Below is a small trained network, with its code and all its weights. Each question gives an input and a target symbol and asks what happens when units are switched off, that is, made to give their printed mean instead of their output.

import numpy as np


def w(rows, s, z=0):
    codes = np.array(rows[::2]) - 128.0
    scale = np.full(codes.shape[1], s)
    scale[-1] = z or s
    return codes * scale


def norm(h):
    return h / np.sqrt((h * h).mean(-1, keepdims=True) + 1e-5)


def f(y):
    return np.maximum(y, 0)


def softmax(a):
    e = np.exp(a - a.max(-1, keepdims=True))
    return e / e.sum(-1, keepdims=True)


def log_softmax(a):
    a = a - a.max(-1, keepdims=True)
    return a - np.log(np.exp(a).sum(-1, keepdims=True))


def net(x, mask):
    ids = ['αβγδζηθλμξπτφψω'.index(c) for c in x.split()]
    T = len(ids)
    res = E[ids] + P[:T]
    q, k, v = (norm(res) @ M[0].T for M in (Q, K, V))
    z = softmax(np.where(np.tri(T) > 0, q @ k.T / 3**0.5, -1e9)) @ v
    res = res + np.where(mask[0], z, O[0][:, -1]) @ O[0][:, :-1]
    y = f(norm(res) @ A[0][:, :-1].T + A[0][:, -1])
    res = res + np.where(mask[1:13], y, B[0][:, -1]) @ B[0][:, :-1]
    return log_softmax(norm(res)[-1] @ U[:, :-1].T + U[:, -1])


Q, K, V, O, A, B = {}, {}, {}, {}, {}, {}
E = w([
[84,97,116,69,137,176,92,145,185,172,102,125],'α',
[148,75,105,132,122,99,124,231,179,59,194,37],'β',
[84,108,139,106,120,93,182,109,149,185,133,215],'γ',
[120,159,103,122,130,178,136,100,149,187,81,171],'δ',
[155,108,157,73,231,168,168,207,78,136,111,50],'ζ',
[120,97,116,112,181,74,93,104,158,159,82,117],'η',
[213,171,121,70,80,182,172,199,147,114,187,150],'θ',
[109,104,140,167,137,100,92,133,210,191,132,190],'λ',
[129,161,133,65,133,109,98,88,136,161,49,175],'μ',
[105,83,163,124,54,98,89,129,208,180,186,123],'ξ',
[183,142,146,137,93,6,167,176,91,92,195,169],'π',
[145,123,133,121,131,38,87,100,137,173,82,167],'τ',
[151,143,143,114,116,106,90,130,142,245,123,90],'φ',
[141,97,26,176,142,131,194,145,198,186,90,108],'ψ',
[68,59,93,71,109,139,191,132,185,191,183,119],'ω',
],0.0022)
P = w([
[103,177,149,131,145,100,140,134,233,130,93,107],'0',
[91,184,92,102,153,104,110,165,188,179,135,133],'1',
[185,26,149,46,29,127,196,141,167,158,102,96],'2',
[159,194,161,113,178,118,132,146,210,107,120,136],'3',
[104,148,56,114,148,126,77,176,92,194,158,165],'4',
[223,5,151,58,51,159,150,114,108,119,129,138],'5',
[189,145,156,143,192,152,106,127,167,106,157,173],'6',
[118,127,55,137,165,151,42,179,38,177,182,187],'7',
],0.0025)
Q[0] = w([
[43,136,142,206,73,131,141,48,59,74,77,76],'h0',
[111,222,89,122,203,108,101,213,151,144,197,162],'h0',
[71,57,28,102,109,112,59,162,49,253,129,161],'h0',
],0.0064)
K[0] = w([
[121,162,179,113,106,81,184,91,255,90,62,86],'h0',
[102,176,75,148,152,116,119,215,57,78,184,109],'h0',
[227,109,180,139,140,163,156,141,84,29,170,119],'h0',
],0.0067)
V[0] = w([
[132,166,131,82,176,236,137,95,86,156,30,149],'h0',
[155,157,148,128,134,2,103,58,72,115,79,202],'h0',
[148,172,144,126,7,181,127,87,129,132,192,248],'h0',
],0.0035)
O[0] = w([
[48,248,126,110,196,94,141,53,165,98,227,93,100],'h0',
[163,141,94,2,197,12,133,177,185,203,119,109,5],'h0',
[44,172,136,139,21,107,173,183,177,162,12,63,158],'h0',
],0.0034,0.0029)
A[0] = w([
[6,253,133,209,94,123,134,178,96,102,67,75,25],'n0',
[149,102,119,81,95,104,180,72,124,158,140,117,72],'n1',
[111,167,90,185,148,165,137,60,112,89,183,147,40],'n2',
[118,100,190,157,109,163,159,87,131,70,170,123,140],'n3',
[92,203,123,102,163,80,170,154,201,156,130,120,89],'n4',
[65,232,98,136,195,102,118,103,156,106,163,63,92],'n5',
[65,229,144,156,136,173,160,78,111,82,167,80,5],'n6',
[155,109,119,157,83,116,195,115,80,122,128,78,41],'n7',
[180,183,168,146,174,142,98,171,180,138,148,147,140],'n8',
[138,123,144,159,100,135,154,181,183,173,60,131,92],'n9',
[121,127,146,191,92,160,153,139,114,111,72,114,126],'n10',
[95,92,189,110,141,100,231,125,60,129,137,145,73],'n11',
],0.0049,0.0031)
B[0] = w([
[142,227,53,206,152,59,37,124,142,130,99,65,254],'n0',
[102,159,122,170,128,186,77,151,90,115,134,163,157],'n1',
[158,140,202,104,136,101,139,136,90,131,111,53,155],'n2',
[112,163,113,74,137,145,110,145,125,176,72,113,207],'n3',
[174,106,118,93,87,178,85,118,78,48,133,93,176],'n4',
[183,174,162,127,75,157,197,158,137,174,160,207,170],'n5',
[90,4,142,173,92,23,56,131,140,89,136,166,165],'n6',
[160,115,102,103,127,39,140,59,105,127,163,106,152],'n7',
[57,86,84,161,92,118,158,94,124,160,107,101,191],'n8',
[93,166,151,140,195,112,157,127,92,80,149,140,232],'n9',
[151,138,116,107,162,122,94,122,187,144,185,143,246],'n10',
[126,154,113,253,126,117,180,83,153,107,60,105,134],'n11',
],0.0052,0.0046)
U = w([
[90,83,239,143,42,77,102,137,157,165,98,118,167],'α',
[180,54,104,204,135,213,62,162,112,125,115,205,114],'β',
[73,127,113,89,119,162,123,125,65,2,106,90,86],'γ',
[195,110,125,198,43,50,158,91,105,77,115,161,3],'δ',
[132,149,216,131,190,107,103,86,33,148,224,114,55],'ζ',
[143,86,39,109,207,101,156,50,168,153,202,176,94],'η',
[123,206,73,189,157,96,55,132,172,121,124,87,213],'θ',
[36,119,113,165,139,131,216,113,118,85,113,174,227],'λ',
[184,204,118,69,65,142,190,121,156,139,173,163,191],'μ',
[105,137,203,142,199,147,150,194,217,66,159,207,89],'ξ',
[129,128,118,85,165,66,161,235,90,176,45,167,158],'π',
[188,54,87,45,129,57,86,127,152,116,128,45,49],'τ',
[53,77,61,158,63,147,187,73,129,190,127,98,144],'φ',
[171,131,158,151,153,171,175,91,102,186,35,27,144],'ψ',
[89,144,153,63,166,204,96,133,210,214,110,110,60],'ω',
],0.0055,0.0019)

Each question gives the input, a string of symbols that net reads in full, and the target symbol t.
The units are the heads (3 rows each of Q, K, V and O) and the neurons (one row each of A and B). Each row of codes is followed by its name. A weight is (code - 128) times the scale printed after its matrix; where a second scale follows, it is the last column's (O, A, B and U).
mask holds one flag per unit, heads first, then neurons. A switched-off unit (its flag False) gives its mean, the last column of its rows in O or B, instead of its output. The means were averaged over made-up inputs and are rounded, as every weight is.
A unit's drop is (log p(t) with every unit on - log p(t) with that unit switched off) / (log p(t) with every unit on - log p(t) with every unit switched off).
The circuit of an input: a set's keep is (log p(t) with only the set's units on - log p(t) with every unit switched off) / (log p(t) with every unit on - log p(t) with every unit switched off). Starting from the 12 units with the biggest drops (on a tie, the unit counted first), units are removed one at a time, each time the one whose removal leaves the highest keep (on an exact tie, the one counted first), for as long as the keep stays at least 0.8.
circuit, biggest first: the units of the circuit, biggest drop first
most important unit: the unit with the biggest drop
top k neurons: the k neurons with the biggest drops, biggest first
drop of u: that unit's drop, to one decimal
input θ ξ η π ζ β θ, target ζ: circuit, biggest first -> (h0, n2)
input μ α θ θ α μ μ, target α: top neuron -> (n6)
input ζ μ θ φ, target μ: circuit, biggest first -> (h0, n5)
input φ θ θ λ γ θ β φ, target β: circuit, biggest first -> (h0, n0)
input η ξ μ β, target ξ: circuit, biggest first -> (h0, n0, n9, n10)
input θ θ γ θ η ζ μ, target η: circuit, biggest first -> (h0, n0, n8)
input α φ θ α, target φ: circuit, biggest first -> (n8, h0, n0)
input α μ η γ, target μ: top 2 neurons -> (n5, n4)
input ζ η η θ, target η: circuit, biggest first -> (h0, n8)
input θ β β β ξ μ μ, target ξ: top 2 neurons -> (n0, n9)
input θ φ θ γ, target φ: circuit, biggest first -> (n8, h0, n0, n9)
input θ θ θ μ ζ, target ζ: circuit, biggest first -> (h0, n2)
input η μ γ, target λ: top 2 neurons -> (n0, n9)
input θ β τ, target π: top neuron -> (n0)
input θ θ μ ξ α θ φ, target α: top 2 neurons -> (n6, n2)
input α θ λ, target ξ: top 4 neurons -> (n9, n0, n8, n10)
input μ η ζ η, target η: top 2 neurons -> (n0, n8)
input μ θ μ θ θ θ, target μ: top 2 neurons -> (n0, n7)
input α θ μ π β φ, target ζ: top 4 neurons -> (n0, n1, n9, n7)
input θ μ θ β, target μ: top neuron -> (n5)
input θ θ θ β θ φ, target ζ: top 2 neurons -> (n0, n9)
input β ξ β θ, target ξ: top 3 neurons -> (n0, n9, n10)
input θ θ ω α φ ψ, target η: top 4 neurons -> (n7, n0, n10, n4)
input ξ θ θ θ μ ξ η, target μ: top 2 neurons -> (n5, n4)
input θ β η η π, target π: drop of h0 -> 0.9
input θ θ μ β ξ, target β: drop of h0 -> 0.5
input β θ ζ φ ζ α, target ω: most important unit -> n3
input θ θ ψ, target η: drop of n8 -> 0.1
input θ ω β ξ, target ω: drop of n6 -> 0.1
